Here is a tiny trained network, its code and every weight. The questions are about switching its units off for an input and a target symbol, where a switched-off unit gives its printed mean instead of its output.

import numpy as np


def w(rows, s, z=0):
    codes = np.array(rows[::2]) - 128.0
    scale = np.full(codes.shape[1], s)
    scale[-1] = z or s
    return codes * scale


def norm(h):
    return h / np.sqrt((h * h).mean(-1, keepdims=True) + 1e-5)


def f(y):
    return y / 2 * (1 + np.tanh(0.7978845608 * (y + 0.044715 * y**3)))


def softmax(a):
    e = np.exp(a - a.max(-1, keepdims=True))
    return e / e.sum(-1, keepdims=True)


def log_softmax(a):
    a = a - a.max(-1, keepdims=True)
    return a - np.log(np.exp(a).sum(-1, keepdims=True))


def net(x, mask):
    ids = ['αβγδεζηθλμξπστψω'.index(c) for c in x.split()]
    T = len(ids)
    res = E[ids] + P[:T]
    u = 0
    for l in range(2):
        r = norm(res)
        for j in range(3):
            rows = slice(3 * j, 3 * j + 3)
            q, k, v = (r @ M[l][rows].T for M in (Q, K, V))
            z = softmax(np.where(np.tri(T) > 0, q @ k.T / 3**0.5, -1e9)) @ v
            o = O[l][rows]
            res = res + np.where(mask[u + j], z, o[:, -1]) @ o[:, :-1]
        u += 3
        y = f(norm(res) @ A[l][:, :-1].T + A[l][:, -1])
        res = res + np.where(mask[u : u + 16], y, B[l][:, -1]) @ B[l][:, :-1]
        u += 16
    return log_softmax(norm(res)[-1] @ U[:, :-1].T + U[:, -1])


Q, K, V, O, A, B = {}, {}, {}, {}, {}, {}
E = w([
[123,123,165,132],'α',
[159,123,121,204],'β',
[151,100,113,195],'γ',
[150,134,99,139],'δ',
[150,162,109,135],'ε',
[139,96,162,125],'ζ',
[164,164,123,117],'η',
[154,119,160,116],'θ',
[178,113,131,123],'λ',
[38,140,134,150],'μ',
[24,59,160,117],'ξ',
[141,19,154,122],'π',
[105,74,111,99],'σ',
[59,191,181,101],'τ',
[80,83,48,101],'ψ',
[2,135,81,57],'ω',
],0.0087)
P = w([
[153,103,144,146],'0',
[197,101,105,4],'1',
[121,117,147,162],'2',
[207,99,103,2],'3',
[101,126,153,151],'4',
[208,102,105,7],'5',
[86,131,157,145],'6',
[212,106,105,10],'7',
[80,136,159,139],'8',
[219,97,103,13],'9',
[88,133,157,148],'10',
],0.0024)
Q[0] = w([
[97,183,77,77],'L0H1',
[90,134,64,3],'L0H1',
[123,99,89,126],'L0H1',
[126,131,177,186],'L0H2',
[84,128,241,164],'L0H2',
[33,119,144,156],'L0H2',
[179,216,110,126],'L0H3',
[110,119,164,82],'L0H3',
[105,95,23,90],'L0H3',
],0.0064)
K[0] = w([
[104,116,62,51],'L0H1',
[53,86,103,2],'L0H1',
[119,92,102,157],'L0H1',
[100,130,161,65],'L0H2',
[63,130,89,100],'L0H2',
[96,56,64,98],'L0H2',
[73,219,168,158],'L0H3',
[185,121,165,84],'L0H3',
[86,101,99,73],'L0H3',
],0.007)
V[0] = w([
[153,149,106,108],'L0H1',
[6,60,54,183],'L0H1',
[102,78,31,134],'L0H1',
[3,140,141,209],'L0H2',
[133,152,119,84],'L0H2',
[175,107,108,161],'L0H2',
[137,115,27,119],'L0H3',
[51,229,144,152],'L0H3',
[99,89,128,59],'L0H3',
],0.0028)
O[0] = w([
[194,45,48,186,140],'L0H1',
[108,116,139,17,85],'L0H1',
[177,82,78,130,138],'L0H1',
[159,148,113,254,9],'L0H2',
[190,135,143,66,144],'L0H2',
[36,134,146,92,147],'L0H2',
[203,124,143,244,134],'L0H3',
[147,53,153,113,40],'L0H3',
[143,74,101,139,160],'L0H3',
],0.0022,0.0015)
A[0] = w([
[13,113,38,55,112],'L0N1',
[86,80,191,205,109],'L0N2',
[189,132,54,121,150],'L0N3',
[73,115,13,153,132],'L0N4',
[170,9,64,89,117],'L0N5',
[121,143,110,142,96],'L0N6',
[96,85,218,161,149],'L0N7',
[207,254,205,158,55],'L0N8',
[113,176,92,73,141],'L0N9',
[110,212,158,148,106],'L0N10',
[104,170,13,159,133],'L0N11',
[119,159,55,240,162],'L0N12',
[67,121,163,234,4],'L0N13',
[130,85,135,223,81],'L0N14',
[132,130,133,109,101],'L0N15',
[52,245,154,174,210],'L0N16',
],0.006,0.0019)
B[0] = w([
[166,90,124,200,251],'L0N1',
[133,130,182,65,154],'L0N2',
[77,127,190,117,206],'L0N3',
[255,84,166,102,177],'L0N4',
[134,161,134,184,248],'L0N5',
[127,140,132,101,111],'L0N6',
[183,148,148,75,178],'L0N7',
[212,82,133,198,228],'L0N8',
[117,61,148,161,179],'L0N9',
[156,133,92,178,138],'L0N10',
[244,130,161,47,168],'L0N11',
[126,130,80,33,171],'L0N12',
[12,139,146,102,124],'L0N13',
[78,129,191,117,134],'L0N14',
[120,113,115,149,129],'L0N15',
[190,176,72,119,201],'L0N16',
],0.0054,0.0024)
Q[1] = w([
[152,135,126,76],'L1H1',
[68,223,86,114],'L1H1',
[65,151,170,144],'L1H1',
[87,189,140,135],'L1H2',
[88,121,150,52],'L1H2',
[93,254,143,157],'L1H2',
[96,209,146,131],'L1H3',
[114,146,146,172],'L1H3',
[177,129,142,77],'L1H3',
],0.008)
K[1] = w([
[67,61,73,125],'L1H1',
[164,108,141,48],'L1H1',
[179,244,152,59],'L1H1',
[149,158,216,84],'L1H2',
[181,80,147,106],'L1H2',
[170,220,254,128],'L1H2',
[83,156,236,113],'L1H3',
[170,54,208,150],'L1H3',
[203,205,105,115],'L1H3',
],0.0064)
V[1] = w([
[80,155,32,162],'L1H1',
[5,40,224,171],'L1H1',
[91,16,103,9],'L1H1',
[105,227,54,66],'L1H2',
[152,87,33,79],'L1H2',
[92,163,73,32],'L1H2',
[70,243,88,95],'L1H3',
[90,94,65,217],'L1H3',
[42,24,129,130],'L1H3',
],0.0032)
O[1] = w([
[88,126,3,214,37],'L1H1',
[40,33,177,164,87],'L1H1',
[118,100,151,50,160],'L1H1',
[126,175,109,58,31],'L1H2',
[173,68,107,57,182],'L1H2',
[85,139,102,70,73],'L1H2',
[91,110,75,178,2],'L1H3',
[120,130,87,49,69],'L1H3',
[181,227,82,115,73],'L1H3',
],0.0033,0.0026)
A[1] = w([
[200,62,102,173,139],'L1N1',
[145,161,155,250,119],'L1N2',
[129,101,163,171,70],'L1N3',
[110,153,192,87,54],'L1N4',
[109,156,149,169,92],'L1N5',
[152,182,134,69,140],'L1N6',
[39,115,157,160,101],'L1N7',
[162,40,137,106,146],'L1N8',
[48,103,182,92,226],'L1N9',
[176,150,187,136,133],'L1N10',
[86,143,144,112,138],'L1N11',
[120,155,137,129,53],'L1N12',
[113,239,109,115,126],'L1N13',
[160,227,83,146,88],'L1N14',
[96,106,83,254,161],'L1N15',
[33,165,67,61,4],'L1N16',
],0.0069,0.0036)
B[1] = w([
[81,155,118,148,242],'L1N1',
[76,146,115,73,157],'L1N2',
[128,126,152,146,134],'L1N3',
[190,156,96,155,139],'L1N4',
[167,123,152,90,109],'L1N5',
[62,108,86,185,162],'L1N6',
[115,126,160,52,106],'L1N7',
[32,115,108,170,253],'L1N8',
[132,162,70,145,189],'L1N9',
[122,124,87,132,220],'L1N10',
[126,153,94,118,119],'L1N11',
[176,114,143,150,101],'L1N12',
[114,64,112,153,125],'L1N13',
[46,110,145,146,123],'L1N14',
[104,188,167,157,127],'L1N15',
[183,104,96,253,113],'L1N16',
],0.005,0.0044)
U = w([
[183,229,141,102,199],'α',
[162,205,31,81,168],'β',
[86,177,97,24,158],'γ',
[209,85,120,31,215],'δ',
[245,133,46,126,95],'ε',
[146,155,200,69,235],'ζ',
[201,190,110,231,126],'η',
[216,105,204,156,207],'θ',
[106,197,210,172,73],'λ',
[135,160,4,181,73],'μ',
[50,105,180,67,116],'ξ',
[116,62,220,114,86],'π',
[83,109,172,182,3],'σ',
[33,203,106,145,152],'τ',
[194,40,94,148,135],'ψ',
[80,48,29,76,108],'ω',
],0.019,0.0047)

Each question gives the input, a string of symbols that net reads in full, and the target symbol t.
The units are the heads (3 rows each of Q, K, V and O) and the neurons (one row each of A and B). Each row of codes is followed by its name. A weight is (code - 128) times the scale printed after its matrix; where a second scale follows, it is the last column's (O, A, B and U).
mask holds one flag per unit, layer by layer, with each layer's heads first. A switched-off unit (its flag False) gives its mean, the last column of its rows in O or B, instead of its output. The means were averaged over made-up inputs and are rounded, as every weight is.
A unit's drop is (log p(t) with every unit on - log p(t) with that unit switched off) / (log p(t) with every unit on - log p(t) with every unit switched off).
The circuit of an input: a set's keep is (log p(t) with only the set's units on - log p(t) with every unit switched off) / (log p(t) with every unit on - log p(t) with every unit switched off). Starting from the 12 units with the biggest drops (on a tie, the unit counted first), units are removed one at a time, each time the one whose removal leaves the highest keep (on an exact tie, the one counted first), for as long as the keep stays at least 0.8.
units of the circuit, in order: the units of the circuit, biggest drop first
most important unit: the unit with the biggest drop
top k neurons: the k neurons with the biggest drops, biggest first
k most important neurons of layer l: the k neurons of layer l with the biggest drops, biggest first
heads that matter: for each layer, one digit per head in row order, 1 if its drop is at least 0.15 and else 0, layers parted by /
input ω η π π ξ γ, target π: top 2 neurons -> L0N4, L0N5
input μ ψ ω α, target ω: units of the circuit, in order -> L1H2, L1H1
input ψ ζ μ δ ψ γ ψ μ, target ψ: units of the circuit, in order -> L0N4, L0N1
input λ σ η ζ, target σ: 2 most important neurons of layer 0 -> L0N5, L0N12
input η δ θ π, target π: most important unit -> L0N5
input γ σ ζ θ, target σ: heads that matter -> 000 / 100
input θ η η ε, target η: units of the circuit, in order -> L0N3, L0N12
input ω ω γ θ, target ω: heads that matter -> 100 / 100
input μ ψ β θ, target ψ: top 2 neurons -> L1N15, L0N2
input η θ ω ζ, target ω: heads that matter -> 010 / 010
input σ μ ω ω τ ω η ε, target ω: heads that matter -> 000 / 000
input θ δ ω β, target ω: heads that matter -> 100 / 110
input γ ψ μ θ η π α, target α: 2 most important neurons of layer 1 -> L1N8, L1N4
input β τ τ τ, target τ: heads that matter -> 010 / 100
input ε η η μ π η η η, target η: 3 most important neurons of layer 1 -> L1N10, L1N1, L1N13
input δ η π ω δ ζ, target ω: most important unit -> L0N14
input θ ψ θ δ, target ψ: 2 most important neurons of layer 1 -> L1N15, L1N10
input α ω δ μ, target ω: 3 most important neurons of layer 0 -> L0N5, L0N8, L0N4
input γ σ β, target β: top 4 neurons -> L0N12, L0N13, L0N14, L1N9
input η τ η η, target τ: 3 most important neurons of layer 0 -> L0N4, L0N11, L0N7
input ψ π ψ η, target ψ: most important unit -> L0N12
input θ γ π π, target π: heads that matter -> 000 / 100
input α σ σ ε τ ε ψ, target ψ: 3 most important neurons of layer 0 -> L0N4, L0N1, L0N11
input α η τ τ σ η, target τ: top 3 neurons -> L0N4, L0N11, L1N2
input β σ ξ ω η ω γ γ, target ω: top 3 neurons -> L0N12, L0N8, L0N1
input ω σ δ θ δ η ω ω ω, target ω: 2 most important neurons of layer 0 -> L0N4, L0N1
